Here is a tiny trained network, its code and every weight. The questions are about switching its units off for an input and a class, where a switched-off unit gives its printed mean instead of its output.

import numpy as np


def w(rows, s, z=0):
    codes = np.array(rows[::2]) - 128.0
    scale = np.full(codes.shape[1], s)
    scale[-1] = z or s
    return codes * scale


def f(y):
    return np.maximum(y, 0)


def log_softmax(a):
    a = a - a.max(-1, keepdims=True)
    return a - np.log(np.exp(a).sum(-1, keepdims=True))


def net(x, mask):
    res = np.array(x, float).reshape(1, 6) / 4 @ E
    y = f(res @ A[0][:, :-1].T + A[0][:, -1])
    res = res + np.where(mask, y, B[0][:, -1]) @ B[0][:, :-1]
    return log_softmax(res[-1] @ U[:, :-1].T + U[:, -1])


A, B = {}, {}
E = w([
[144,231,197,162,80,204,247,5],'x0',
[227,20,27,172,177,74,139,110],'x1',
[81,154,174,41,4,108,125,254],'x2',
[150,25,161,119,153,58,108,99],'x3',
[211,224,160,74,202,103,166,181],'x4',
[158,118,105,197,115,240,44,82],'x5',
],0.0052)
A[0] = w([
[226,88,67,152,177,134,123,138,194],'neuron 1',
[140,139,120,181,110,154,130,78,19],'neuron 2',
[167,196,158,66,189,98,222,148,102],'neuron 3',
[114,162,202,88,97,202,74,144,190],'neuron 4',
[104,138,174,139,135,34,211,162,85],'neuron 5',
[155,89,110,157,98,158,135,2,254],'neuron 6',
[189,145,131,98,143,140,191,131,21],'neuron 7',
[99,68,111,113,53,103,109,139,121],'neuron 8',
],0.008,0.0031)
B[0] = w([
[149,206,83,84,83,144,207,68,228],'neuron 1',
[180,138,192,163,152,124,125,91,164],'neuron 2',
[148,109,86,171,214,12,30,105,229],'neuron 3',
[2,241,196,85,95,170,187,61,226],'neuron 4',
[161,90,66,76,104,161,107,111,197],'neuron 5',
[190,139,254,68,169,121,176,134,254],'neuron 6',
[135,75,102,129,179,80,79,144,161],'neuron 7',
[147,17,26,210,170,80,140,206,185],'neuron 8',
],0.0068)
U = w([
[88,184,221,82,83,181,217,97,253],'0',
[135,1,50,142,156,43,48,194,3],'1',
],0.0052,0.0028)

Each question gives the input, the list of numbers given to net, and the class t.
The units are the neurons (one row each of A and B). Each row of codes is followed by its name. A weight is (code - 128) times the scale printed after its matrix; where a second scale follows, it is the last column's (A, B and U).
mask holds one flag per neuron, in row order. A switched-off neuron (its flag False) gives its mean, the last column of its row in B, instead of its output. The means were averaged over made-up inputs and are rounded, as every weight is.
A unit's drop is (log p(t) with every unit on - log p(t) with that unit switched off) / (log p(t) with every unit on - log p(t) with every unit switched off).
The circuit of an input: a set's keep is (log p(t) with only the set's units on - log p(t) with every unit switched off) / (log p(t) with every unit on - log p(t) with every unit switched off). Starting from all 8 units, units are removed one at a time, each time the one whose removal leaves the highest keep (on an exact tie, the one counted first), for as long as the keep stays at least 0.8.
circuit, biggest first: the units of the circuit, biggest drop first
k most important neurons: the k neurons with the biggest drops, biggest first
drop when u is switched off: that unit's drop, to one decimal
input [6,7,-2,-5,-1,-7], class 1: circuit, biggest first : (neuron 4; neuron 3)
input [-5,7,0,2,6,4], class 0: circuit, biggest first : (neuron 1)
input [-4,-4,-8,5,-3,2], class 0: circuit, biggest first : (neuron 3; neuron 6)
input [-3,2,-6,3,0,-3], class 0: circuit, biggest first : (neuron 1; neuron 3)
input [3,6,5,-5,3,-1], class 1: 3 most important neurons : (neuron 4; neuron 3; neuron 6)
input [1,3,-2,-7,8,3], class 1: circuit, biggest first : (neuron 3; neuron 4)
input [4,7,-8,7,2,0], class 0: 2 most important neurons : (neuron 1; neuron 6)
input [5,8,4,-4,5,-1], class 1: 3 most important neurons : (neuron 3; neuron 4; neuron 7)
input [2,-7,-6,5,6,-8], class 1: drop when neuron 3 is switched off : 0.3
input [7,8,-2,-7,2,-4], class 1: drop when neuron 6 is switched off : -0.2
input [1,6,6,-5,-1,-4], class 1: drop when neuron 1 is switched off : 0.1
